Below are the code and all the weights of a small trained network. Each question names an input and a class and asks about switching units off, where a switched-off unit gives its printed mean instead of its output.

import numpy as np


def w(rows, s, z=0):
    codes = np.array(rows[::2]) - 128.0
    scale = np.full(codes.shape[1], s)
    scale[-1] = z or s
    return codes * scale


def norm(h):
    return h / np.sqrt((h * h).mean(-1, keepdims=True) + 1e-5)


def f(y):
    return np.maximum(y, 0)


def log_softmax(a):
    a = a - a.max(-1, keepdims=True)
    return a - np.log(np.exp(a).sum(-1, keepdims=True))


def net(x, mask):
    res = np.array(x, float).reshape(1, 5) / 4 @ E
    u = 0
    for l in range(4):
        y = f(norm(res) @ A[l][:, :-1].T + A[l][:, -1])
        res = res + np.where(mask[u : u + 6], y, B[l][:, -1]) @ B[l][:, :-1]
        u += 6
    return log_softmax(norm(res)[-1] @ U[:, :-1].T + U[:, -1])


A, B = {}, {}
E = w([
[85,88,41,99,223,123,45,59,123,137,41,145],'x0',
[1,123,118,208,209,111,158,45,183,85,159,157],'x1',
[199,144,115,206,137,95,130,170,35,157,176,219],'x2',
[160,156,93,119,59,81,151,75,132,84,163,38],'x3',
[130,218,160,130,164,50,110,208,149,45,138,158],'x4',
],0.0077)
A[0] = w([
[108,91,179,137,65,204,165,195,157,169,129,179,51],'L0N0',
[116,57,102,75,94,211,117,54,160,145,110,96,126],'L0N1',
[144,114,2,175,128,128,114,113,56,128,85,169,67],'L0N2',
[111,139,148,39,101,122,132,165,212,78,80,68,101],'L0N3',
[139,149,151,62,145,181,73,134,143,164,113,138,56],'L0N4',
[87,143,143,72,139,96,120,146,148,77,64,81,3],'L0N5',
],0.0085,0.0023)
B[0] = w([
[167,93,90,189,208,117,152,160,46,143,112,107,213],'L0N0',
[79,57,193,100,150,160,254,87,136,169,63,74,253],'L0N1',
[145,55,118,129,147,134,54,144,103,51,153,73,237],'L0N2',
[133,114,109,114,110,188,72,144,178,30,168,183,220],'L0N3',
[94,123,136,198,99,128,139,84,143,68,91,191,175],'L0N4',
[124,186,87,136,163,159,64,150,159,131,137,92,184],'L0N5',
],0.0094,0.0066)
A[1] = w([
[80,130,136,184,100,118,174,29,225,37,184,130,128],'L1N0',
[130,2,197,114,78,174,186,137,149,195,99,107,2],'L1N1',
[185,160,121,129,12,139,148,128,143,91,137,165,93],'L1N2',
[112,65,95,47,135,187,171,92,129,141,110,88,194],'L1N3',
[67,78,135,101,129,186,129,58,149,159,63,109,58],'L1N4',
[87,43,58,92,109,101,132,56,108,254,76,36,29],'L1N5',
],0.0074,0.004)
B[1] = w([
[85,136,119,144,102,112,95,153,167,220,160,108,228],'L1N0',
[159,105,206,97,161,92,161,128,142,119,133,97,226],'L1N1',
[118,100,66,136,98,125,101,121,80,59,127,77,178],'L1N2',
[168,143,144,193,126,184,156,86,167,124,116,132,255],'L1N3',
[132,140,159,165,69,125,188,47,124,145,126,194,224],'L1N4',
[229,137,250,108,199,71,224,219,112,93,62,105,221],'L1N5',
],0.011,0.0073)
A[2] = w([
[157,124,134,112,116,204,131,146,79,141,66,202,55],'L2N0',
[186,99,126,133,2,142,147,164,66,118,145,25,135],'L2N1',
[120,60,87,124,123,157,184,82,163,131,102,43,98],'L2N2',
[100,192,105,78,102,111,109,101,118,159,117,97,2],'L2N3',
[139,80,85,114,168,83,70,86,109,133,106,96,158],'L2N4',
[56,115,120,190,113,78,197,108,146,101,155,41,89],'L2N5',
],0.0095,0.003)
B[2] = w([
[101,67,86,199,106,178,164,66,198,140,240,86,167],'L2N0',
[117,188,106,130,92,14,182,78,111,142,79,242,255],'L2N1',
[197,185,167,202,130,162,175,77,105,131,116,103,211],'L2N2',
[132,181,86,150,168,87,97,204,92,112,101,114,132],'L2N3',
[182,32,136,168,177,189,116,81,102,106,208,146,176],'L2N4',
[128,105,196,139,145,255,125,149,82,215,153,191,202],'L2N5',
],0.0088,0.0092)
A[3] = w([
[99,156,65,91,105,38,59,139,161,99,118,140,134],'L3N0',
[181,50,136,207,185,134,141,204,118,141,115,79,93],'L3N1',
[125,81,194,47,146,110,151,119,119,174,14,97,37],'L3N2',
[97,168,189,195,92,77,144,163,113,254,217,188,62],'L3N3',
[153,125,82,182,60,82,160,169,128,183,178,168,60],'L3N4',
[126,119,142,133,175,68,209,68,73,104,153,167,247],'L3N5',
],0.0071,0.0012)
B[3] = w([
[125,79,166,76,76,117,138,172,161,109,160,72,161],'L3N0',
[161,86,210,124,163,122,138,122,121,99,191,124,231],'L3N1',
[196,134,73,154,144,162,142,159,68,110,117,134,183],'L3N2',
[104,159,122,135,153,224,131,73,186,156,87,33,229],'L3N3',
[97,138,115,120,132,130,167,76,124,146,52,130,199],'L3N4',
[145,136,144,3,128,91,112,196,112,120,85,164,254],'L3N5',
],0.011,0.0087)
U = w([
[87,164,126,73,111,134,37,217,187,72,180,88,126],'0',
[218,106,232,149,177,156,237,88,73,151,74,138,134],'1',
[94,79,132,119,89,61,138,159,107,179,124,88,35],'2',
[154,36,124,157,182,146,40,148,73,93,218,136,167],'3',
[174,139,81,89,11,9,128,125,79,65,81,178,146],'4',
[90,219,99,119,108,94,198,106,53,227,48,157,89],'5',
[48,156,135,184,100,206,120,59,188,152,104,80,176],'6',
[105,83,137,93,81,77,116,154,111,198,131,112,2],'7',
],0.014,0.007)

Each question gives the input, the list of numbers given to net, and the class t.
The units are the neurons (one row each of A and B). Each row of codes is followed by its name. A weight is (code - 128) times the scale printed after its matrix; where a second scale follows, it is the last column's (A, B and U).
mask holds one flag per neuron, layer by layer. A switched-off neuron (its flag False) gives its mean, the last column of its row in B, instead of its output. The means were averaged over made-up inputs and are rounded, as every weight is.
A unit's drop is (log p(t) with every unit on - log p(t) with that unit switched off) / (log p(t) with every unit on - log p(t) with every unit switched off).
The circuit of an input: a set's keep is (log p(t) with only the set's units on - log p(t) with every unit switched off) / (log p(t) with every unit on - log p(t) with every unit switched off). Starting from the 12 units with the biggest drops (on a tie, the unit counted first), units are removed one at a time, each time the one whose removal leaves the highest keep (on an exact tie, the one counted first), for as long as the keep stays at least 0.8.
circuit, biggest first: the units of the circuit, biggest drop first
unit that matters most: the unit with the biggest drop
top k neurons: the k neurons with the biggest drops, biggest first
top k neurons in layer l: the k neurons of layer l with the biggest drops, biggest first
drop when u is switched off: that unit's drop, to one decimal
input [-3,0,8,6,-5], class 5: top neuron in layer 0 : (L0N3)
input [-5,-2,0,8,1], class 4: circuit, biggest first : (L1N2; L2N1)
input [-7,8,-3,-8,1], class 6: circuit, biggest first : (L1N5; L1N0)
input [3,-3,-7,-1,-1], class 6: circuit, biggest first : (L0N3; L1N5)
input [5,5,1,7,7], class 6: top 3 neurons in layer 1 : (L1N0; L1N2; L1N5)
input [-4,4,7,-5,-6], class 3: top 2 neurons in layer 0 : (L0N1; L0N0)
input [5,5,-2,3,6], class 0: top 2 neurons : (L0N1; L0N5)
input [7,6,-2,7,4], class 6: top 2 neurons : (L0N0; L1N0)
input [1,-3,-5,0,2], class 0: top 2 neurons : (L0N3; L0N5)
input [-8,4,3,3,-2], class 5: top 2 neurons : (L2N1; L0N1)
input [5,-5,4,2,1], class 3: top 3 neurons : (L2N4; L0N1; L0N2)
input [-6,-5,-3,3,-1], class 4: top 2 neurons : (L2N1; L0N3)
input [-2,-8,5,-3,1], class 5: top 3 neurons : (L2N1; L1N5; L0N1)
input [-8,6,3,6,7], class 6: unit that matters most : L3N3
input [-2,7,7,2,-4], class 6: top 2 neurons in layer 0 : (L0N0; L0N1)
input [-1,0,7,7,-1], class 4: top 2 neurons : (L0N1; L2N1)
input [-2,1,-1,5,5], class 0: top 2 neurons in layer 1 : (L1N4; L1N3)
input [1,8,7,1,3], class 6: drop when L3N3 is switched off : 0.4
input [-2,-1,6,-8,-5], class 3: drop when L0N1 is switched off : 0.3
input [-8,-7,4,3,-4], class 5: top neuron : (L2N1)
